Each row, then one of two labels for whether it has a hidden trait; a new part has new ones
[ 0.15 -2.13 -0.12  0.45  0.99 -0.19 -0.11 -0.20  0.24  0.78 -1.52  0.02
  0.99  1.28  0.31 -0.43 -0.97  0.99 -0.90  0.38 -0.13  0.84 -0.25  0.23
  1.58  0.45 -0.01  0.37  1.98 -4.19] -> zd
[-0.43  0.75 -0.09 -0.29  0.13  0.45 -0.07  0.24  0.29 -0.61  0.23 -1.15
 -0.84 -1.20  0.49  0.14  0.51 -1.51  1.46  0.35 -0.17  1.40  1.15 -0.75
 -1.09 -1.10 -4.13 -0.07 -1.24 -1.43] -> zd
[ 1.04 -6.00 -0.40  0.41  2.06 -0.25  0.18 -0.49 -0.14 -0.25 -3.84 -0.99
  0.68  1.71 -0.47 -0.86  2.27 -0.26  2.67  2.29 -1.42  0.87 -0.06 -2.14
  5.51 -0.86 -1.50 -0.16  0.85 -3.49] -> cc
[-0.27 -0.91 -0.10 -0.40  0.42  0.24 -0.08 -0.05  0.20 -0.28 -0.84 -0.95
  0.41 -0.32  0.40 -0.01  0.74 -0.80  1.35  0.59 -0.64  0.89  0.59 -0.80
  0.41 -0.57 -2.18 -0.26 -0.72 -2.05] -> zd
[ 2.98 -8.26 -0.77  2.07  0.57 -2.28 -0.52 -3.24 -0.43  3.96 -3.62  0.26
  0.79  6.18 -3.12 -1.68  1.18  4.03 -1.45  2.28  0.37 -2.24 -1.81  0.76
  6.10 -0.24 -0.93  2.18  2.70 -2.81] -> cc
[-0.39 -4.09  0.00 -0.40  2.18  0.46  0.16  1.29  0.43 -0.47 -1.18  0.06
  1.54 -1.09  1.78  0.05 -1.87 -0.72 -0.40  0.31 -1.34  2.49 -0.53 -0.46
  1.99  0.94  1.78 -0.86  3.02 -7.54] -> zd
[ 0.41 -4.59 -0.57  0.94  1.00 -0.86 -0.94 -2.69  0.15  3.10 -4.05 -1.56
  1.53  3.16 -1.08 -1.12  1.44  2.13 -0.77  1.71 -0.38  0.51  0.29  0.40
  1.02 -0.69 -4.44  1.57  1.37 -5.62] -> zd
[ 2.14 -5.96 -0.13  0.48  1.27 -0.28  1.02  0.42 -0.46 -1.70 -2.48  0.87
 -0.28  1.34 -0.88 -0.40  1.11 -0.78  2.75  1.64 -1.16 -0.81 -1.41 -2.53
  7.25 -0.25  3.10 -0.76  0.71  1.03] -> cc
[ 0.57  0.22 -0.31 -0.97 -0.55  0.31 -0.16  0.20  0.84 -0.76 -0.15 -2.60
 -2.50 -1.67 -0.20  0.32  1.45 -3.41  4.45  0.84 -0.45  1.67  1.54 -2.21
 -0.31 -2.62 -9.99 -0.18 -4.44 -2.94] -> zd

Part 2:
[ 1.47  0.12  2.71  0.37 -1.51  0.92 -0.91  3.01 -0.90  2.85 -0.94 -0.33
  1.16  1.30 -1.03 -6.58] -> (45)
[-0.01 -1.70  2.17  0.59 -1.50 -1.14 -0.28 -0.49 -0.73  2.07 -1.49  3.38
 -1.92 -0.67 -1.19  3.28] -> (54)
[ 1.00  0.50  2.16  0.01 -1.08  1.25 -1.09  2.31 -0.83  1.58 -1.04 -2.50
  1.22  0.90 -0.13 -4.50] -> (45)
[ 1.14  0.24  2.59  0.17 -1.73 -0.40  0.18  0.02 -0.18  2.16 -0.39  1.02
 -2.76  0.98 -1.60 -0.03] -> (54)
[ 2.44  1.37  2.15 -0.22 -0.31 -0.19  1.22 -0.37  0.98  1.17  1.34  0.83
 -3.45  1.67 -2.27 -1.39] -> (54)
[ 0.46 -0.54  1.73  0.24 -0.99 -1.41  0.38 -1.16  0.27  1.43 -0.05  2.26
 -2.84  0.12 -1.52  3.01] -> (54)
[ 2.22  0.72  1.73  0.13 -0.54  0.77 -0.12  2.38 -0.10  2.09  0.25 -0.74
  0.54  1.19 -1.09 -5.53] -> (45)
[ 1.15  0.05  2.85  0.11 -1.77  1.11 -1.19  2.50 -0.88  2.24 -1.20 -1.04
  0.68  1.66 -0.64 -3.80] -> (45)
[ 1.60  0.50  2.49 -0.04 -1.39 -0.28  0.21  0.15  0.05  1.95 -0.22  0.58
 -2.43  0.94 -1.69 -0.59] -> (54)
[ 1.06  1.01  2.13 -0.47 -1.71  0.32 -0.26  0.79 -0.06  1.17 -0.34 -1.15
 -2.56  2.19 -1.15 -1.03] -> (45)
[ 0.41  0.27 -0.56 -0.17  0.54 -1.66  1.81 -3.65  1.38 -0.60  1.63  2.50
 -2.72  0.12 -1.23  3.60] -> (54)
[ 1.65  1.15  1.83 -0.30 -1.03  0.03  0.37  0.12  0.49  1.20  0.35 -0.55
 -2.90  1.82 -1.53 -1.20] -> (54)
[ 2.73  0.21  2.75  0.29 -1.29  0.54 -0.12  2.03 -0.24  2.88 -0.10  0.45
  0.04  1.53 -1.56 -5.41] -> (45)
[ 0.49  0.04  2.07 -0.06 -1.51 -1.01  0.27 -1.14 -0.08  1.30 -0.37  1.01
 -3.51  0.64 -1.74  2.47] -> (54)
[ 1.96  1.64  2.43 -0.16 -0.08  0.40  0.73  0.64  0.60  1.73  1.17 -0.91
 -2.13  2.32 -1.78 -3.44] -> (45)
[ 1.35  0.09  2.65  0.06 -1.36 -0.64  0.34 -0.57  0.01  1.89 -0.11  1.55
 -4.18  0.66 -1.42  0.34] -> (54)
[ 0.36 -0.41  1.93  0.09 -1.27 -1.09  0.17 -0.79 -0.04  1.18 -0.64  1.82
 -2.57 -0.11 -1.65  2.57] -> (54)

[ 0.85  0.76  1.54 -0.38  1.58  1.08 -2.40 -0.26 -0.48 -0.14  0.04 -0.09
 -0.45 -1.38 -1.01  0.26 -0.27  0.05  3.79] -> (257)
[ 0.40  0.32  0.35 -0.42  1.44  0.64 -0.53 -0.46  0.39  1.09 -0.15  0.64
 -0.49 -1.39 -0.72 -0.03 -0.47  0.58  3.07] -> (251)
[-1.12  1.85  2.87  0.53  3.56  0.57 -6.09  1.29 -1.80  3.11 -0.94  0.60
 -0.34  0.50 -0.45  0.47  1.15 -1.29  3.61] -> (257)
[-0.61 -0.89  0.38 -0.09 -0.45 -2.11  3.31  0.18  0.45  0.66  0.82  2.31
 -0.03  1.74  0.52  0.59 -0.39 -0.69 -3.35] -> (251)
[-0.66 -0.06  0.34  0.21  1.88 -0.33 -0.41  0.41 -0.25  1.55 -0.48  0.04
 -0.19  1.00  0.27  0.08  0.34 -0.29 -0.49] -> (251)
[-0.22  1.09  0.80 -0.23  2.71  0.76 -2.87  0.21 -0.45  1.44 -0.41 -0.16
 -0.17 -0.80 -0.68  0.27  0.36  0.08  3.04] -> (257)
[-0.61  0.03 -1.60 -0.01  1.14  0.06  0.85 -0.11  0.63  1.61 -1.37 -0.93
 -0.18 -1.53  0.06 -0.88  0.27  1.19 -0.14] -> (251)
[-0.49  0.03  1.03  0.00  0.01 -0.52  0.10  0.37 -0.21  0.89  0.27  1.46
 -0.11  1.49  0.19  0.64  0.03 -0.71 -0.53] -> (257)
[ 1.12 -0.13 -0.94 -0.68 -7.43 -0.68 -1.16  0.29 -0.43 -5.60  3.14 -3.02
  2.36  1.76  0.65  2.52  0.70  1.00 -5.09] -> (251)
[-2.11 -0.99 -4.60  0.83 -1.59 -1.11  4.26  0.36  1.54  0.65 -0.79 -0.66
  0.47  0.34  1.66 -2.23  0.43  0.75 -4.60] -> (251)
[-0.13 -0.20  2.27 -0.26  0.74 -0.67 -0.08  0.22 -0.20  0.48  1.69  3.86
 -0.19  1.88 -0.06  1.59 -0.59 -2.00  0.04] -> (257)
[-0.22 -0.34  0.30  0.03  0.58 -0.09  0.67 -0.09  0.21  1.13 -0.24  0.37
 -0.34 -0.22 -0.04 -0.21 -0.16  0.02 -0.39] -> (251)
[-1.00  0.42  2.19  1.50  4.05  0.57 -0.53  0.58 -1.20  2.85 -3.03  0.24
 -1.23  0.74  0.20 -1.88  0.46 -1.58  2.25] -> (251)
[-0.40 -1.66 -1.56 -0.39 -1.92 -2.24  6.86 -0.41  1.63  0.31  0.62  1.21
 -0.02  0.15  0.84  0.29 -0.73  0.55 -3.73] -> (251)
[ 0.78  0.68 -0.13 -0.90  2.08  1.61 -2.31 -0.66  0.40  0.34  0.30 -0.80
 -0.10 -3.05 -1.18  0.19 -0.25  1.31  3.49] -> (251)
[-0.84  1.81  2.68 -0.06  2.18  0.32 -5.33  1.10 -1.81  2.57 -0.49  0.42
 -0.02  1.62 -0.87  1.25  1.08 -0.86  3.30] -> (257)

Part 4:
[-0.16 -0.03 -2.56 -2.52  1.11  2.06 -1.62  6.75  2.15  5.41  2.76  0.67
 -2.62  3.01 -2.41  1.31  0.06 -4.06  0.22 -2.88  5.31 -5.07 -0.71 -2.71
 -1.20  7.51  5.15] -> <43>
[-1.98  0.62 -1.76  1.56  0.24  3.66 -0.96  4.73  0.14  2.74  4.14  0.71
 -2.76  3.00 -3.14 -0.49  2.09 -7.13 -0.07 -1.26  4.41 -5.52 -2.50 -1.64
 -0.71  4.08  1.93] -> <43>
[-1.75 -1.40  0.57  1.49  1.46  3.20 -0.77  2.63 -1.32  2.67  4.29  1.75
 -2.50  3.67 -2.31 -1.28  2.44 -3.36 -0.62 -1.71  5.58 -7.61 -3.51 -1.21
  0.07  3.35  1.60] -> <43>
[-2.24 -0.93  0.11  2.41  0.58  1.81 -0.35  1.14 -1.68  1.85  3.64  0.68
 -1.78  4.18 -1.59 -1.29  2.57 -6.38 -0.75 -1.30  3.00 -4.14 -1.91 -0.76
  0.31  1.12  0.55] -> <37>
[-1.83  0.70 -0.25  6.41 -0.97  0.75 -1.18 -0.68 -4.24 -2.38  0.14  1.45
  0.41  0.29  0.09 -1.69 -3.26 -0.25  0.04  0.30  0.22  2.05 -1.30 -0.37
  0.76 -1.96 -0.41] -> <37>
[-2.60  0.73 -3.66 -0.05  0.50  2.14  0.47  3.10  1.42  4.54  1.61 -0.28
 -2.64  4.61 -1.71  0.73  3.13 -7.65 -0.56 -1.00  3.71 -4.93 -0.17 -1.27
 -1.55  3.99  2.10] -> <43>
[-0.86 -4.19  8.28  1.23  3.62  1.53 -2.59  1.25 -6.90  1.26  8.23  1.74
 -1.72  1.45 -1.12 -2.41 -0.31 -0.04 -0.29 -2.34  2.70 -9.60 -5.86 -0.52
  2.26  2.56  2.90] -> <37>
[ 0.54 -1.05  5.94  1.81  0.94 -1.07 -4.36  1.33 -4.89 -1.93  3.48  2.50
  0.65 -2.36  0.44  0.34 -6.59  6.64  0.69 -2.44 -1.21 -0.69 -2.90 -1.61
  2.27  2.32  4.28] -> <37>
[-1.75 -0.43 -1.09  0.13  1.15  2.86 -0.34  4.10  0.03  4.09  3.25  0.91
 -2.59  3.65 -2.05 -0.23  3.35 -6.26 -0.49 -1.69  3.65 -6.99 -1.96 -1.45
 -0.50  3.79  2.26] -> <43>
[ 0.63  0.40 -0.22  3.20 -0.38  1.11 -0.91  1.85 -1.71 -0.05  1.92  1.61
 -0.35  1.56 -0.88 -0.03 -1.04 -2.73 -0.06 -1.19  1.52 -0.64 -0.15 -1.23
  0.24  1.02  2.18] -> <37>
[-1.50 -1.51  1.86  0.17  1.04 -0.47 -0.48  1.24 -2.85  1.95  4.09  0.98
 -0.90  1.39 -0.60  0.03  0.28 -1.94 -0.81 -2.10 -0.30 -4.26 -0.25 -0.75
  0.35  1.52  2.32] -> <37>
[-0.21 -1.17  5.33  0.58  1.18 -1.61 -1.92  0.43 -3.98  0.81  3.02  1.72
  0.09 -0.33  0.24  0.41 -2.81  2.12 -0.06 -2.09 -0.95 -2.04 -0.67 -1.11
  1.03  1.61  3.11] -> <37>
[-1.32 -3.09  5.83  0.02  2.38 -2.32 -0.92 -3.51 -6.35 -0.18  4.83  0.77
  0.51 -0.71  0.84 -0.24 -2.13  3.05 -0.83 -2.17 -4.35 -2.94 -0.08  0.07
  1.74  1.05  2.95] -> <37>
[-1.39 -2.00  2.09  0.82  1.39  0.81 -1.04  0.36 -2.94  1.93  4.51  0.93
 -1.36  2.36 -1.02 -0.91  1.22 -3.46 -0.79 -1.99  1.80 -5.10 -1.88 -1.02
  0.55  2.33  1.66] -> <37>
